Below is a small trained network, with its code and all its weights. Each question gives an input and a class and asks what happens when units are switched off, that is, made to give their printed mean instead of their output.

import numpy as np


def w(rows, s, z=0):
    codes = np.array(rows[::2]) - 128.0
    scale = np.full(codes.shape[1], s)
    scale[-1] = z or s
    return codes * scale


def f(y):
    return y / 2 * (1 + np.tanh(0.7978845608 * (y + 0.044715 * y**3)))


def log_softmax(a):
    a = a - a.max(-1, keepdims=True)
    return a - np.log(np.exp(a).sum(-1, keepdims=True))


def net(x, mask):
    res = np.array(x, float).reshape(1, 8) / 4 @ E
    y = f(res @ A[0][:, :-1].T + A[0][:, -1])
    res = res + np.where(mask, y, B[0][:, -1]) @ B[0][:, :-1]
    return log_softmax(res[-1] @ U[:, :-1].T + U[:, -1])


A, B = {}, {}
E = w([
[110,140,126,135,139,108,128,113,107,111,123],'x0',
[115,139,121,143,118,144,120,107,155,120,115],'x1',
[188,199,145,204,154,188,254,123,116,140,195],'x2',
[104,179,157,109,138,156,91,103,110,113,123],'x3',
[129,146,134,119,124,141,115,119,129,125,126],'x4',
[106,135,129,140,133,116,129,108,124,125,120],'x5',
[167,60,226,193,50,144,120,85,55,76,90],'x6',
[195,158,190,193,197,50,68,175,184,147,51],'x7',
],0.0088)
A[0] = w([
[210,145,137,201,173,50,15,148,172,154,35,103],'n0',
[93,183,51,81,174,126,96,167,141,178,129,185],'n1',
[71,49,83,72,24,196,143,38,63,122,199,131],'n2',
[81,83,93,77,84,76,65,133,130,140,65,43],'n3',
[201,171,224,164,205,50,85,185,192,129,50,48],'n4',
[65,184,61,64,237,125,148,158,193,180,155,186],'n5',
[119,34,224,169,12,172,131,111,65,74,78,198],'n6',
[34,72,77,41,51,149,106,147,102,111,106,61],'n7',
[43,146,20,66,140,113,128,116,169,168,202,178],'n8',
[99,92,59,20,29,139,151,68,91,103,191,66],'n9',
[163,207,150,217,162,195,255,119,120,117,215,8],'n10',
[171,63,240,176,34,141,106,69,67,99,122,207],'n11',
[111,168,26,21,191,113,128,156,213,147,141,181],'n12',
[97,52,104,73,118,96,15,163,142,127,66,64],'n13',
[71,147,68,131,55,169,192,126,91,126,191,80],'n14',
[81,36,73,50,104,112,43,113,121,109,90,82],'n15',
[143,65,230,108,32,129,137,103,71,100,66,139],'n16',
],0.0063,0.0016)
B[0] = w([
[57,80,193,47,217,124,155,200,203,94,93,250],'n0',
[129,78,123,202,59,26,61,87,104,93,162,201],'n1',
[52,85,212,118,226,154,126,198,228,73,136,237],'n2',
[185,177,91,131,71,177,183,108,53,239,84,187],'n3',
[47,110,206,56,179,118,166,211,167,73,47,252],'n4',
[161,105,39,188,75,67,62,65,97,66,187,244],'n5',
[174,96,69,189,144,57,28,102,114,58,185,243],'n6',
[57,184,149,104,192,145,216,152,121,138,70,192],'n7',
[144,76,99,144,138,58,92,121,158,77,208,217],'n8',
[65,117,206,52,182,89,153,174,195,81,105,212],'n9',
[185,204,102,96,65,216,232,49,62,240,23,254],'n10',
[184,78,62,198,55,96,58,119,132,82,165,236],'n11',
[165,84,83,215,84,70,60,78,115,65,154,235],'n12',
[162,227,121,138,54,208,209,71,52,255,59,211],'n13',
[73,164,205,69,222,165,153,195,196,143,62,199],'n14',
[181,173,140,114,84,217,225,65,32,223,44,203],'n15',
[234,49,75,181,89,84,71,97,142,111,151,214],'n16',
],0.0069,0.0092)
U = w([
[183,40,36,249,65,39,11,86,122,36,224,237],'0',
[33,81,209,84,203,113,160,215,210,64,99,124],'1',
[195,217,91,165,54,204,254,54,24,232,74,3],'2',
],0.0085,0.0018)

Each question gives the input, the list of numbers given to net, and the class t.
The units are the neurons (one row each of A and B). Each row of codes is followed by its name. A weight is (code - 128) times the scale printed after its matrix; where a second scale follows, it is the last column's (A, B and U).
mask holds one flag per neuron, in row order. A switched-off neuron (its flag False) gives its mean, the last column of its row in B, instead of its output. The means were averaged over made-up inputs and are rounded, as every weight is.
A unit's drop is (log p(t) with every unit on - log p(t) with that unit switched off) / (log p(t) with every unit on - log p(t) with every unit switched off).
The circuit of an input: a set's keep is (log p(t) with only the set's units on - log p(t) with every unit switched off) / (log p(t) with every unit on - log p(t) with every unit switched off). Starting from the 12 units with the biggest drops (on a tie, the unit counted first), units are removed one at a time, each time the one whose removal leaves the highest keep (on an exact tie, the one counted first), for as long as the keep stays at least 0.8.
units of the circuit, in order: the units of the circuit, biggest drop first
most important unit: the unit with the biggest drop
top k neurons: the k neurons with the biggest drops, biggest first
drop when u is switched off: that unit's drop, to one decimal
input [-5,0,-6,-2,-6,8,3,-4], class 2: units of the circuit, in order => (n15)
input [6,0,-6,-3,7,-1,0,-8], class 1: top 2 neurons => (n2, n9)
input [8,0,4,4,2,-6,-4,0], class 0: top 2 neurons => (n13, n15)
input [-3,-7,-7,6,1,-5,-4,-6], class 2: top 4 neurons => (n15, n13, n3, n0)
input [5,-8,-4,-2,-1,4,5,-7], class 1: top 3 neurons => (n2, n9, n7)
input [-1,-4,4,-6,2,2,-6,-6], class 0: top 4 neurons => (n5, n12, n8, n4)
input [-6,4,-6,-6,2,-8,-5,3], class 2: top 2 neurons => (n13, n15)
input [-8,6,-6,8,-6,-7,-6,4], class 0: top 3 neurons => (n12, n10, n1)
input [-8,4,-7,7,2,-8,3,-7], class 1: top 3 neurons => (n2, n9, n10)
input [-6,5,3,-3,4,1,-1,3], class 1: top 3 neurons => (n13, n15, n3)
input [-7,-8,-8,-2,2,5,6,2], class 2: top 2 neurons => (n13, n15)
input [4,3,6,-1,-5,-8,-2,4], class 2: drop when n10 is switched off => 1.0
input [1,-2,-4,-1,-1,7,-1,6], class 1: drop when n0 is switched off => 0.3
input [-1,8,-7,7,-5,-7,1,-4], class 2: drop when n15 is switched off => 0.1
input [7,8,-8,8,-2,4,5,3], class 2: most important unit => n13
